Here is a tiny trained network, its code and every weight. The questions are about switching its units off for an input and a target symbol, where a switched-off unit gives its printed mean instead of its output.

import numpy as np


def w(rows, s, z=0):
    codes = np.array(rows[::2]) - 128.0
    scale = np.full(codes.shape[1], s)
    scale[-1] = z or s
    return codes * scale


def norm(h):
    return h / np.sqrt((h * h).mean(-1, keepdims=True) + 1e-5)


def softmax(a):
    e = np.exp(a - a.max(-1, keepdims=True))
    return e / e.sum(-1, keepdims=True)


def log_softmax(a):
    a = a - a.max(-1, keepdims=True)
    return a - np.log(np.exp(a).sum(-1, keepdims=True))


def net(x, mask):
    ids = ['αγδεζθλμξπστφψω'.index(c) for c in x.split()]
    T = len(ids)
    res = E[ids] + P[:T]
    u = 0
    for l in range(2):
        r = norm(res)
        for j in range(3):
            rows = slice(3 * j, 3 * j + 3)
            q, k, v = (r @ M[l][rows].T for M in (Q, K, V))
            z = softmax(np.where(np.tri(T) > 0, q @ k.T / 3**0.5, -1e9)) @ v
            o = O[l][rows]
            res = res + np.where(mask[u + j], z, o[:, -1]) @ o[:, :-1]
        u += 3
    return log_softmax(norm(res)[-1] @ U[:, :-1].T + U[:, -1])


Q, K, V, O = {}, {}, {}, {}
E = w([
[147,98,171,151,116,123,137,108,71],'α',
[123,81,250,251,98,173,60,172,127],'γ',
[117,86,171,149,135,98,151,168,110],'δ',
[126,174,107,126,95,122,136,72,125],'ε',
[162,121,130,104,165,114,137,172,178],'ζ',
[85,135,172,72,118,137,119,151,73],'θ',
[164,122,165,103,119,87,127,103,181],'λ',
[131,161,150,140,133,88,178,152,175],'μ',
[72,135,213,117,94,89,177,130,130],'ξ',
[105,77,91,124,80,100,128,103,143],'π',
[87,154,126,139,103,129,157,179,83],'σ',
[122,128,125,165,133,138,135,107,113],'τ',
[123,125,105,128,61,76,137,148,110],'φ',
[84,192,145,80,140,178,132,173,133],'ψ',
[125,125,80,107,122,169,100,171,77],'ω',
],0.017)
P = w([
[147,115,114,143,143,182,117,97,143],'0',
[125,124,89,115,255,93,99,76,62],'1',
[62,175,97,135,212,90,79,82,136],'2',
[197,114,112,163,60,193,119,162,209],'3',
[198,45,128,99,223,170,165,60,44],'4',
[58,156,134,212,223,98,31,80,156],'5',
[103,169,33,194,44,167,95,232,162],'6',
[117,17,201,116,159,104,159,53,41],'7',
],0.0091)
Q[0] = w([
[171,126,144,138,62,181,127,178,163],'0.h1',
[108,162,141,160,147,163,157,139,178],'0.h1',
[194,133,154,87,184,185,223,108,130],'0.h1',
[198,57,189,90,104,202,219,86,96],'0.h2',
[172,140,87,148,75,181,158,167,164],'0.h2',
[103,87,110,85,254,97,174,67,55],'0.h2',
[121,48,190,159,149,129,190,42,55],'0.h3',
[116,61,158,74,200,119,154,48,76],'0.h3',
[33,114,147,185,203,67,76,76,99],'0.h3',
],0.0092)
K[0] = w([
[203,93,135,117,195,59,156,97,33],'0.h1',
[182,121,87,90,82,142,158,157,126],'0.h1',
[23,145,70,46,157,80,123,107,143],'0.h1',
[77,145,128,165,239,56,27,114,98],'0.h2',
[133,129,136,46,161,72,225,54,77],'0.h2',
[39,148,198,204,54,151,1,107,229],'0.h2',
[82,113,133,177,189,109,45,133,157],'0.h3',
[13,171,169,224,130,139,56,130,198],'0.h3',
[172,107,193,194,16,214,24,176,187],'0.h3',
],0.0072)
V[0] = w([
[110,97,117,156,158,143,98,170,67],'0.h1',
[161,149,96,139,184,159,170,126,137],'0.h1',
[82,103,179,188,155,161,75,45,132],'0.h1',
[178,214,83,189,88,161,123,42,130],'0.h2',
[143,140,95,51,158,214,32,171,159],'0.h2',
[132,114,39,199,199,174,135,192,149],'0.h2',
[109,2,55,114,123,115,52,92,181],'0.h3',
[212,110,181,129,173,91,119,94,185],'0.h3',
[45,165,160,146,121,130,171,82,212],'0.h3',
],0.0096)
O[0] = w([
[83,110,169,163,165,101,143,70,159,162],'0.h1',
[150,164,122,127,136,191,189,123,110,135],'0.h1',
[76,214,135,211,76,182,138,74,92,220],'0.h1',
[188,54,161,159,61,113,240,196,116,152],'0.h2',
[125,110,136,106,31,238,104,90,49,98],'0.h2',
[92,160,38,132,253,227,218,159,116,186],'0.h2',
[199,174,148,216,164,190,66,106,73,254],'0.h3',
[176,254,143,49,147,115,139,134,49,99],'0.h3',
[125,224,59,129,82,138,69,200,201,150],'0.h3',
],0.0084,0.0044)
Q[1] = w([
[103,77,157,127,241,237,149,117,144],'1.h1',
[130,166,126,110,189,88,119,64,117],'1.h1',
[201,128,123,67,59,73,125,187,160],'1.h1',
[137,161,144,2,104,80,131,246,77],'1.h2',
[116,187,55,197,102,106,134,145,138],'1.h2',
[76,154,194,150,58,120,119,209,115],'1.h2',
[93,102,160,139,63,162,152,123,130],'1.h3',
[90,112,99,176,83,170,125,140,144],'1.h3',
[223,81,133,87,102,115,146,197,172],'1.h3',
],0.0081)
K[1] = w([
[35,94,152,224,160,158,109,190,128],'1.h1',
[111,130,190,77,143,53,92,171,133],'1.h1',
[127,160,42,74,89,19,166,54,57],'1.h1',
[209,194,2,79,52,67,242,119,104],'1.h2',
[163,114,169,174,240,181,107,141,133],'1.h2',
[223,72,3,101,125,121,113,83,125],'1.h2',
[86,169,141,72,81,114,117,209,74],'1.h3',
[122,139,160,134,135,211,183,185,147],'1.h3',
[51,124,82,113,89,129,171,139,71],'1.h3',
],0.0064)
V[1] = w([
[77,85,117,180,156,97,131,255,55],'1.h1',
[225,82,115,64,130,94,146,118,109],'1.h1',
[101,149,80,56,120,88,135,139,30],'1.h1',
[166,134,75,89,118,73,114,153,195],'1.h2',
[65,195,224,122,135,167,145,206,168],'1.h2',
[189,145,61,70,74,94,222,62,76],'1.h2',
[120,134,137,73,116,180,187,132,190],'1.h3',
[169,99,209,132,159,135,195,101,160],'1.h3',
[159,131,76,156,111,65,154,11,126],'1.h3',
],0.0067)
O[1] = w([
[149,78,134,164,253,91,4,108,182,173],'1.h1',
[145,112,179,34,170,154,130,16,160,18],'1.h1',
[170,150,172,164,123,154,171,26,225,31],'1.h1',
[171,124,148,84,182,243,179,152,142,3],'1.h2',
[152,88,14,136,4,117,80,34,174,127],'1.h2',
[2,69,243,62,171,102,187,212,155,31],'1.h2',
[133,227,165,160,74,98,85,152,36,62],'1.h3',
[115,190,140,37,87,140,177,116,82,131],'1.h3',
[128,178,213,109,154,110,221,48,152,150],'1.h3',
],0.0053,0.0035)
U = w([
[104,141,228,129,149,46,185,69,85,133],'α',
[131,137,109,135,94,108,117,113,88,66],'γ',
[86,207,82,115,183,89,119,43,144,85],'δ',
[193,90,142,141,36,82,180,200,66,172],'ε',
[108,169,101,40,162,204,134,103,34,162],'ζ',
[105,85,128,98,33,86,48,22,81,151],'θ',
[212,199,168,54,76,79,99,102,74,209],'λ',
[165,191,58,75,143,117,148,184,179,184],'μ',
[116,197,119,116,70,28,50,182,173,68],'ξ',
[184,145,224,254,138,202,23,149,118,90],'π',
[37,65,82,137,174,138,151,159,184,132],'σ',
[72,187,75,217,139,144,234,191,83,3],'τ',
[192,44,193,113,164,55,87,150,100,160],'φ',
[111,97,47,80,11,209,84,176,94,120],'ψ',
[144,30,174,141,149,226,171,44,64,80],'ω',
],0.008,0.0047)

Each question gives the input, a string of symbols that net reads in full, and the target symbol t.
The units are the heads (3 rows each of Q, K, V and O). Each row of codes is followed by its name. A weight is (code - 128) times the scale printed after its matrix; where a second scale follows, it is the last column's (O and U).
mask holds one flag per head, layer by layer. A switched-off head (its flag False) gives its mean, the last column of its rows in O, instead of its output. The means were averaged over made-up inputs and are rounded, as every weight is.
A unit's drop is (log p(t) with every unit on - log p(t) with that unit switched off) / (log p(t) with every unit on - log p(t) with every unit switched off).
The circuit of an input: a set's keep is (log p(t) with only the set's units on - log p(t) with every unit switched off) / (log p(t) with every unit on - log p(t) with every unit switched off). Starting from all 6 units, units are removed one at a time, each time the one whose removal leaves the highest keep (on an exact tie, the one counted first), for as long as the keep stays at least 0.8.
units of the circuit, in order: the units of the circuit, biggest drop first
unit that matters most: the unit with the biggest drop
heads that matter: for each layer, one digit per head in row order, 1 if its drop is at least 0.15 and else 0, layers parted by /
drop of u: that unit's drop, to one decimal
input π σ λ θ α σ σ, target α: unit that matters most : 0.h3
input α ε λ π σ, target λ: units of the circuit, in order : [0.h3; 0.h2]
input π ω π ψ δ δ ε, target δ: heads that matter : 010 / 000
input α σ μ λ ζ ψ, target λ: units of the circuit, in order : [0.h3; 0.h2]
input ε ω μ π φ, target μ: heads that matter : 001 / 000
input ψ π ε, target ψ: units of the circuit, in order : [0.h2; 0.h3]
input θ φ σ ζ, target φ: units of the circuit, in order : [0.h3; 0.h1]
input θ ξ σ, target θ: heads that matter : 010 / 000
input φ δ σ σ π, target σ: heads that matter : 001 / 000
input α τ ζ, target α: heads that matter : 001 / 000
input π ξ ε ξ δ ζ θ α, target ζ: heads that matter : 011 / 000
input θ θ τ, target θ: heads that matter : 010 / 000
input ε π ω λ τ ξ δ σ, target ξ: heads that matter : 011 / 000
input σ θ ε σ π π π λ, target π: units of the circuit, in order : [0.h3]
input ζ π ζ σ, target π: heads that matter : 001 / 000
input ζ π ω δ π α λ π, target α: units of the circuit, in order : [0.h3; 0.h2; 1.h1]
input ξ ω ζ σ, target ω: heads that matter : 011 / 000
input ε ζ δ ε, target ζ: units of the circuit, in order : [0.h2; 0.h3]
input μ α π π, target α: units of the circuit, in order : [0.h3; 1.h2; 0.h1]
input θ θ π π σ σ ε ζ, target σ: units of the circuit, in order : [0.h3]
input σ π ε ε ξ, target ε: heads that matter : 010 / 000
input ξ τ ζ λ ψ π, target λ: heads that matter : 001 / 000
input ω σ π ω, target σ: drop of 0.h3 : 0.4
input δ λ ζ σ δ λ, target σ: drop of 0.h2 : 0.2
input π ε π, target π: drop of 0.h1 : 0.0
input δ θ τ μ ζ θ σ, target ζ: drop of 0.h3 : 0.4
input σ ω π θ π ζ π ξ, target ζ: units of the circuit, in order : [0.h2]
